Here is a tiny trained network, its code and every weight. The questions are about switching its units off for an input and a class, where a switched-off unit gives its printed mean instead of its output.

import numpy as np


def w(rows, s, z=0):
    codes = np.array(rows[::2]) - 128.0
    scale = np.full(codes.shape[1], s)
    scale[-1] = z or s
    return codes * scale


def f(y):
    return np.maximum(y, 0)


def log_softmax(a):
    a = a - a.max(-1, keepdims=True)
    return a - np.log(np.exp(a).sum(-1, keepdims=True))


def net(x, mask):
    res = np.array(x, float).reshape(1, 7) / 4 @ E
    y = f(res @ A[0][:, :-1].T + A[0][:, -1])
    res = res + np.where(mask, y, B[0][:, -1]) @ B[0][:, :-1]
    return log_softmax(res[-1] @ U[:, :-1].T + U[:, -1])


A, B = {}, {}
E = w([
[133,124,143,131,120,141,139,130,121],'x0',
[129,126,123,128,126,138,119,135,134],'x1',
[137,82,52,7,31,186,184,19,168],'x2',
[121,129,123,129,124,116,125,125,120],'x3',
[10,16,63,95,227,184,197,146,64],'x4',
[129,124,125,130,129,124,130,127,121],'x5',
[70,30,240,125,93,95,33,108,232],'x6',
],0.013)
A[0] = w([
[75,32,159,144,126,129,117,109,141,26],'N1',
[60,96,32,58,145,187,171,98,103,87],'N2',
[92,105,95,119,185,198,172,162,78,129],'N3',
[123,78,202,147,71,77,39,91,201,97],'N4',
[82,92,149,147,181,155,97,167,122,25],'N5',
[126,174,187,242,160,100,97,160,145,199],'N6',
[101,47,184,103,141,133,86,110,182,114],'N7',
[40,32,181,96,167,126,77,116,174,27],'N8',
[223,202,110,115,61,95,109,139,112,224],'N9',
[106,94,203,245,186,92,58,206,158,164],'N10',
[44,136,133,192,225,156,113,195,97,219],'N11',
[129,164,170,208,199,118,107,205,103,255],'N12',
[114,89,215,110,76,102,27,123,218,120],'N13',
[127,147,211,188,192,94,76,188,141,120],'N14',
],0.012,0.0081)
B[0] = w([
[194,187,94,200,98,215,50,113,145,177],'N1',
[64,109,64,98,144,196,106,51,112,241],'N2',
[120,92,110,126,155,85,137,200,67,220],'N3',
[81,100,189,31,95,172,132,112,120,220],'N4',
[89,167,118,183,141,202,151,137,110,171],'N5',
[168,138,142,103,198,189,94,163,77,232],'N6',
[132,135,192,149,56,182,60,85,191,194],'N7',
[199,208,116,248,131,213,50,66,157,205],'N8',
[171,184,119,216,99,180,31,65,196,228],'N9',
[115,136,145,90,229,173,55,151,51,255],'N10',
[108,158,103,177,157,72,180,217,92,242],'N11',
[166,152,163,193,230,100,65,213,92,244],'N12',
[79,108,172,14,154,171,103,63,94,228],'N13',
[87,117,133,79,221,189,102,150,65,226],'N14',
],0.012,0.028)
U = w([
[217,223,194,246,170,161,58,179,145,206],'0',
[34,27,107,11,208,179,143,134,50,235],'1',
[191,185,54,203,21,202,113,41,225,251],'2',
[53,45,205,2,25,125,138,64,212,1],'3',
[58,66,109,177,203,50,216,238,53,10],'4',
],0.011,0.0082)

Each question gives the input, the list of numbers given to net, and the class t.
The units are the neurons (one row each of A and B). Each row of codes is followed by its name. A weight is (code - 128) times the scale printed after its matrix; where a second scale follows, it is the last column's (A, B and U).
mask holds one flag per neuron, in row order. A switched-off neuron (its flag False) gives its mean, the last column of its row in B, instead of its output. The means were averaged over made-up inputs and are rounded, as every weight is.
A unit's drop is (log p(t) with every unit on - log p(t) with that unit switched off) / (log p(t) with every unit on - log p(t) with every unit switched off).
The circuit of an input: a set's keep is (log p(t) with only the set's units on - log p(t) with every unit switched off) / (log p(t) with every unit on - log p(t) with every unit switched off). Starting from the 12 units with the biggest drops (on a tie, the unit counted first), units are removed one at a time, each time the one whose removal leaves the highest keep (on an exact tie, the one counted first), for as long as the keep stays at least 0.8.
units of the circuit, in order: the units of the circuit, biggest drop first
top k neurons: the k neurons with the biggest drops, biggest first
drop of u: that unit's drop, to one decimal
input [2,-1,-8,-1,8,-3,0], class 4: units of the circuit, in order => N11
input [7,-5,-5,5,0,-4,1], class 1: top 3 neurons => N9; N8; N14
input [-2,-8,2,-5,1,4,-2], class 1: top 4 neurons => N8; N9; N1; N11
input [-2,-5,-8,5,0,4,4], class 1: top 4 neurons => N14; N10; N9; N13
input [3,-3,-1,-1,-2,-5,1], class 1: top 2 neurons => N8; N1
input [-5,3,-8,-5,-7,-2,2], class 1: top 2 neurons => N14; N13
input [1,6,1,-5,-4,1,-1], class 2: top 2 neurons => N12; N10
input [-2,-7,8,3,-1,8,6], class 3: drop of N4 => 0.2
input [-1,2,7,-1,0,5,1], class 3: drop of N10 => 0.2
input [-3,8,-3,6,0,-7,4], class 1: drop of N9 => 0.8
